Here is a tiny trained network, its code and every weight. The questions are about switching its units off for an input and a class, where a switched-off unit gives its printed mean instead of its output.

import numpy as np


def w(rows, s, z=0):
    codes = np.array(rows[::2]) - 128.0
    scale = np.full(codes.shape[1], s)
    scale[-1] = z or s
    return codes * scale


def norm(h):
    return h / np.sqrt((h * h).mean(-1, keepdims=True) + 1e-5)


def f(y):
    return y / 2 * (1 + np.tanh(0.7978845608 * (y + 0.044715 * y**3)))


def log_softmax(a):
    a = a - a.max(-1, keepdims=True)
    return a - np.log(np.exp(a).sum(-1, keepdims=True))


def net(x, mask):
    res = np.array(x, float).reshape(1, 4) / 4 @ E
    u = 0
    for l in range(2):
        y = f(norm(res) @ A[l][:, :-1].T + A[l][:, -1])
        res = res + np.where(mask[u : u + 12], y, B[l][:, -1]) @ B[l][:, :-1]
        u += 12
    return log_softmax(norm(res)[-1] @ U[:, :-1].T + U[:, -1])


A, B = {}, {}
E = w([
[93,31,86,103,96,191,232,103,9,68,60],'x0',
[215,59,204,150,188,135,82,140,3,149,227],'x1',
[151,210,253,213,95,224,171,76,124,146,77],'x2',
[208,113,64,210,138,197,126,199,152,63,101],'x3',
],0.00044)
A[0] = w([
[74,184,42,82,109,139,139,86,204,131,57,88],'L0N1',
[141,34,58,68,149,38,60,131,155,72,161,66],'L0N2',
[232,121,46,232,128,202,136,247,149,59,121,85],'L0N3',
[52,140,179,83,94,64,154,103,88,203,163,49],'L0N4',
[125,130,130,133,122,141,121,153,123,129,135,117],'L0N5',
[112,171,161,122,161,127,108,182,176,130,174,5],'L0N6',
[133,207,171,132,190,116,69,178,216,158,197,71],'L0N7',
[45,139,186,74,100,58,151,93,85,210,169,56],'L0N8',
[162,189,226,213,78,198,160,60,140,125,78,89],'L0N9',
[51,143,175,84,96,67,155,104,87,202,165,48],'L0N10',
[95,44,120,70,153,193,220,99,57,34,88,122],'L0N11',
[196,100,186,135,244,152,106,106,35,137,200,132],'L0N12',
],0.0015,0.0012)
B[0] = w([
[130,51,196,167,101,88,141,172,150,117,149,157],'L0N1',
[80,203,133,115,165,215,162,175,136,163,162,191],'L0N2',
[122,86,198,4,182,129,57,2,203,95,73,222],'L0N3',
[195,101,111,137,169,193,95,121,178,53,87,117],'L0N4',
[125,126,124,132,137,136,134,119,129,123,128,121],'L0N5',
[146,129,91,146,109,100,126,88,74,129,89,58],'L0N6',
[167,112,64,169,75,102,111,108,82,174,67,150],'L0N7',
[199,94,112,130,168,198,84,117,196,54,73,134],'L0N8',
[99,142,71,79,174,158,136,190,122,163,165,195],'L0N9',
[194,99,111,135,166,192,96,122,177,55,89,114],'L0N10',
[160,155,84,162,97,80,79,121,127,197,96,253],'L0N11',
[93,95,153,143,69,95,158,169,191,116,112,254],'L0N12',
],0.0014,0.00079)
A[1] = w([
[144,126,129,123,138,141,132,124,134,114,123,87],'L1N1',
[100,80,95,111,115,161,192,96,42,75,91,38],'L1N2',
[144,202,204,190,129,219,168,90,110,145,103,82],'L1N3',
[108,88,41,71,166,73,99,158,130,81,178,62],'L1N4',
[60,132,160,65,100,40,115,87,101,208,127,160],'L1N5',
[195,91,166,145,158,130,107,133,56,112,196,2],'L1N6',
[207,127,31,238,134,195,145,244,123,62,103,157],'L1N7',
[102,78,99,107,116,159,197,94,44,78,89,48],'L1N8',
[176,117,140,86,208,170,84,15,163,6,85,5],'L1N9',
[194,92,167,146,162,131,106,138,53,116,195,10],'L1N10',
[166,202,141,151,155,77,66,123,189,147,164,58],'L1N11',
[73,175,95,126,78,117,174,119,198,84,77,77],'L1N12',
],0.0022,0.00088)
B[1] = w([
[124,141,101,159,126,135,128,156,137,141,129,107],'L1N1',
[183,199,101,171,127,81,33,95,149,166,110,197],'L1N2',
[86,148,2,31,224,143,123,175,93,81,194,212],'L1N3',
[104,216,114,107,208,224,153,137,101,99,128,255],'L1N4',
[189,105,181,145,62,169,193,95,78,161,181,215],'L1N5',
[65,117,138,159,91,96,168,151,220,86,70,164],'L1N6',
[144,126,230,97,51,123,193,59,52,228,219,121],'L1N7',
[183,193,98,175,124,81,34,96,152,164,107,206],'L1N8',
[176,52,133,75,185,189,80,95,199,91,99,144],'L1N9',
[66,117,141,159,92,98,170,149,221,74,71,173],'L1N10',
[168,137,52,162,105,108,74,46,61,132,30,194],'L1N11',
[119,52,201,181,146,91,121,182,155,63,129,204],'L1N12',
],0.0017,0.00084)
U = w([
[250,250,6,250,11,4,5,8,6,252,30,179],'0',
[5,251,5,5,251,251,248,250,6,103,252,174],'1',
[10,5,252,251,5,7,251,249,251,8,65,145],'2',
[234,14,99,8,251,246,5,13,252,6,5,123],'3',
[240,8,252,29,9,235,252,10,9,249,246,3],'4',
],0.0035,0.0032)

Each question gives the input, the list of numbers given to net, and the class t.
The units are the neurons (one row each of A and B). Each row of codes is followed by its name. A weight is (code - 128) times the scale printed after its matrix; where a second scale follows, it is the last column's (A, B and U).
mask holds one flag per neuron, layer by layer. A switched-off neuron (its flag False) gives its mean, the last column of its row in B, instead of its output. The means were averaged over made-up inputs and are rounded, as every weight is.
A unit's drop is (log p(t) with every unit on - log p(t) with that unit switched off) / (log p(t) with every unit on - log p(t) with every unit switched off).
The circuit of an input: a set's keep is (log p(t) with only the set's units on - log p(t) with every unit switched off) / (log p(t) with every unit on - log p(t) with every unit switched off). Starting from the 12 units with the biggest drops (on a tie, the unit counted first), units are removed one at a time, each time the one whose removal leaves the highest keep (on an exact tie, the one counted first), for as long as the keep stays at least 0.8.
circuit, biggest first: the units of the circuit, biggest drop first
most important unit: the unit with the biggest drop
top k neurons: the k neurons with the biggest drops, biggest first
k most important neurons of layer l: the k neurons of layer l with the biggest drops, biggest first
input [-5,-7,5,-8], class 3: circuit, biggest first -> (L0N8; L0N4; L0N10)
input [4,-7,-8,5], class 1: circuit, biggest first -> (L1N4; L1N7)
input [0,4,8,-3], class 1: top neuron -> (L1N3)
input [7,3,6,-3], class 0: top 3 neurons -> (L1N8; L1N2; L0N2)
input [5,-3,-3,-7], class 3: top 2 neurons -> (L0N8; L0N4)
input [-3,1,8,-6], class 1: 2 most important neurons of layer 0 -> (L0N3; L0N9)
input [5,6,2,2], class 2: top 2 neurons -> (L1N10; L1N6)
input [8,-7,7,-4], class 0: circuit, biggest first -> (L1N8; L1N2)
input [-3,6,5,-3], class 2: 2 most important neurons of layer 1 -> (L1N10; L1N6)
input [-2,7,7,-6], class 1: 2 most important neurons of layer 1 -> (L1N3; L1N12)
input [-6,-7,-7,6], class 1: circuit, biggest first -> (L1N4; L1N8)
input [2,-7,0,-8], class 3: top 2 neurons -> (L0N8; L0N4)
input [3,1,5,-7], class 3: top 2 neurons -> (L0N8; L1N9)
input [4,4,-3,1], class 0: circuit, biggest first -> (L1N2)
input [4,4,6,-8], class 3: circuit, biggest first -> (L0N8; L0N4; L1N9)
input [0,3,-4,-5], class 3: top 4 neurons -> (L0N8; L0N4; L0N10; L1N9)
input [-2,-3,4,6], class 3: top 2 neurons -> (L0N3; L0N2)
input [6,3,-1,-5], class 0: top 2 neurons -> (L0N3; L0N11)
input [6,4,4,-8], class 3: 4 most important neurons of layer 0 -> (L0N8; L0N4; L0N10; L0N7)
input [-7,-5,8,0], class 1: most important unit -> L1N3
input [1,4,-3,-5], class 3: 4 most important neurons of layer 0 -> (L0N8; L0N4; L0N10; L0N1)
